X =
array([[-23,  18,  -4,   5,   3,   2, -22, -22, -23, -23,   1,  31,  21],
       [ 18, -17, -20, -23, -23, -23,  17,  18,  19,  19, -22,  15, -18],
       [-15,  11,  -7,  -1,  -2,  -3, -14, -15, -15, -15,  -4,  29,  14],
       [ 21, -20, -21, -26, -25, -25,  20,  21,  22,  22, -24,  14, -21],
       [  0,  -1, -13, -11, -11, -12,   0,   0,   0,   0, -12,  23,   0],
       [ 22, -21, -22, -26, -26, -25,  21,  22,  24,  23, -25,  14, -22],
       [ 36, -32, -27, -36, -34, -33,  34,  36,  38,  37, -32,   8, -35],
       [ 17, -17, -20, -23, -23, -22,  17,  18,  19,  18, -22,  15, -18],
       [ -9,   7,  -9,  -5,  -6,  -6,  -9,  -9,  -9,  -9,  -7,  27,   8],
       [-37,  30,   2,  14,  12,  10, -36, -37, -38, -38,   9,  38,  35],
       [-23,  18,  -4,   5,   3,   2, -22, -23, -24, -23,   1,  32,  21],
       [ 13, -13, -18, -20, -20, -20,  13,  13,  14,  14, -20,  17, -13],
       [ -6,   3, -11,  -7,  -8,  -9,  -5,  -5,  -5,  -5,  -9,  25,   5],
       [  5,  -5, -15, -14, -15, -15,   4,   5,   5,   5, -15,  21,  -5],
       [-37,  30,   2,  14,  12,  10, -35, -36, -38, -37,   8,  38,  35]])
Counting starts at 1.
Which number is the bottom-left entry?
Answer: -37
Which number is the entry in row 1 and column 3?
Answer: -4
Which number is the entry at row 3, column 3?
Answer: -7
Which number is the entry just right of -33?
Answer: 34
Which number is the bottom-right entry?
Answer: 35
The entry at row 1, column 2 is 18
Which number is the entry in the top-left corner?
Answer: -23
The entry at row 3, column 1 is -15
Which number is the entry in row 2 and column 2?
Answer: -17
The entry just right of the centre entry -> 18
The entry at row 2, column 1 is 18
The entry just left of -8 is -7
Which number is the entry in the top-right corner?
Answer: 21
The entry just left of the centre entry is -22
The centre entry is 17

A =
[[ -4.1   1.6 -13.7  -8.4 -12.1   3.2  -2.5  11.4  -2.9   3.7  -1.8]
 [  2.0  -3.8  -8.4 -11.2 -11.0   4.3   5.8   8.0  -0.9   7.5   0.4]
 [  6.5  -6.4 -15.6   2.5 -18.3  18.4   0.9  -3.0  -6.9   7.5  -0.3]
 [  0.9  -1.1 -14.2 -13.0 -10.0   2.7   2.0   6.9  -2.0   6.2  -0.6]
 [ -8.1   5.0 -23.1  -5.0 -12.1  -1.8 -13.2  15.2  -4.9   0.0  -3.6]
 [ -6.3   4.8 -20.1  -6.7 -11.5  -0.1 -10.2  13.7  -3.7   1.7  -3.6]
 [ -5.4   4.0 -14.5  -9.0  -9.4   2.6  -3.3   8.6  -7.9   2.7  -0.1]
 [ -6.7   4.3 -15.0 -13.4 -10.3  -0.4  -3.9  13.4  -1.0   2.5  -3.4]
 [-12.4   7.9 -14.0 -18.2  -5.8  -9.9  -5.2  22.3   1.0   0.9  -4.1]
 [ -1.8  -0.5 -13.0  -9.8 -10.3   1.7   1.5   9.8  -2.6   6.1  -1.0]
 [ -1.6   0.9 -18.4 -11.6 -17.2   1.3   0.1  14.8   8.7   5.2  -5.5]
 [ -0.4  -0.1 -19.8 -12.3 -16.9   0.6  -0.3  14.2   8.3   5.1  -5.1]
 [ -6.8   2.9 -15.3 -10.3  -9.0  -2.3  -3.5  15.0  -4.5   3.4  -2.3]
 [ -6.8   0.6 -13.0 -10.2  -8.7   7.5  -5.4  14.2   3.0   3.8   1.3]
 [  3.4  -4.1 -10.0 -10.5  -9.3   3.6   7.2   6.1  -2.5   9.0   1.3]]
The top-right entry -> -1.8
The 2nd entry, reading row by row: 1.6
Read off the bottom-left entry.
A: 3.4
Read off the entry directly above the centre entry.
A: 2.6
The entry in the top-left corner: -4.1
The 2nd smallest entry: -20.1
Read off the entry just right of the smallest entry.
A: -5.0
The bottom-right entry is 1.3
The entry directly below the centre entry: -9.9
Read off the entry directly below the largest entry.
A: 9.8
Read off the 2nd entry on the diagonal from the top-right corner.
A: 7.5
Read off the smallest entry in the last column.
A: -5.5
The entry directly above 8.0: 11.4
Read off the smallest entry in the first column.
A: -12.4
Read off the entry just right of the largest entry.
A: 1.0
Read off the entry just right of the centre entry.
A: -3.9
The entry just left of -0.5 is -1.8
The last entry in the row that holds the largest entry -> -4.1
Read off the entry directly above -3.7.
A: -4.9
Read off the top entry of the column that holds the smallest entry.
A: -13.7
Read off the fifth entry in reading order.
A: -12.1
The entry just left of -14.5: 4.0
The entry at the centre -> -0.4
Read off the entry directly above the smallest entry.
A: -14.2
Read off the 3rd largest entry.
A: 15.2
The smallest entry in the last row: -10.5
The entry just right of -2.0 -> 6.2
The bottom entry of the column that holds the largest entry is 6.1
Read off the entry directly above the largest entry.
A: 13.4
Read off the first entry in the row that holds the smallest entry.
A: -8.1

Read these off the matrix that follows. Counting starts at 1.
1) Read off the entry in row 2 and column 1.
2) Read off the entry in the top-right corner.
3) Read off the entry just left of -18.37.
4) Read off the entry just left of 4.90.
5) Read off the entry just left of -117.21.
6) Read off the entry just right of -148.03.
7) Read off the entry in row 1 and column 3.
8) Read off the entry in the bottom-right corner.
 112.69  -121.31   115.21  -125.53   110.29   -90.33  -107.76
 -52.79   -25.91   -52.80   -18.37   -53.15    50.69   -42.38
   4.04   -58.42     4.90   -54.92     2.95     1.98   -64.43
-146.60    28.59  -148.03    42.79  -145.84   130.02    -4.62
-201.98    60.77  -204.25    78.90  -200.56   177.01    17.64
-117.61    11.87  -118.60    24.01  -117.21   105.47   -16.12
  36.19   -77.10    37.55   -75.88    34.73   -25.48   -77.32
 207.45  -176.03   211.41  -186.97   203.89  -171.15  -145.30
1) -52.79
2) -107.76
3) -52.80
4) -58.42
5) 24.01
6) 42.79
7) 115.21
8) -145.30

data = [1021 9350 8530 8287 8005 6769 2546 2337]
The entry just right of the smallest entry -> 9350
Which number is the entry just left of 8005?
A: 8287
The entry just left of 8287 is 8530

[-47  28 -48  31 -46  40  19  33  30  29 -44 -46 -49 -48]
Find the entry just right of 40.
A: 19
The entry just right of 19 is 33

[[337, 214, 701, 370, 368, 661, 657, 168, 705, 635, 272], [345, 612, 176, 807, 770, 158, 774, 679, 494, 162, 702], [364, 501, 321, 785, 746, 224, 751, 527, 600, 192, 622], [740, 105, 357, 660, 678, 265, 667, 135, 762, 309, 177], [214, 663, 773, 195, 288, 735, 489, 635, 663, 329, 677], [154, 649, 799, 153, 224, 789, 519, 454, 675, 511, 636], [298, 317, 669, 390, 419, 646, 714, 254, 685, 515, 496], [691, 118, 650, 638, 629, 381, 673, 135, 779, 588, 174], [692, 139, 677, 621, 590, 448, 675, 130, 766, 635, 166], [684, 287, 154, 848, 809, 109, 779, 462, 577, 150, 632], [181, 580, 830, 169, 207, 827, 656, 382, 697, 609, 592], [732, 121, 485, 649, 634, 298, 673, 126, 766, 475, 152], [371, 610, 166, 814, 768, 149, 759, 674, 482, 170, 715], [730, 146, 312, 731, 743, 216, 739, 153, 728, 245, 209]]
Report the entry just right of the largest entry.
A: 809
The maximum is 848
The entry just left of 309 is 762
Report the entry just right of 774.
A: 679
Report the first entry in reading order.
A: 337
Report the entry just left of 195.
A: 773
Report the entry just left of the largest entry.
A: 154
The third smallest entry is 118
Report the second largest entry.
A: 830
The entry just left of the smallest entry is 740
Report the entry just right of 661.
A: 657
Report the entry just right of 419.
A: 646
The entry just right of 770: 158
Report the entry just right of 368.
A: 661
Report the entry just right of 370.
A: 368
The entry just right of 168 is 705
The second smallest entry is 109
Report the entry just left of 312.
A: 146
The entry just right of the smallest entry -> 357
The entry just left of 762 -> 135
Report the 3rd entry in reading order.
A: 701
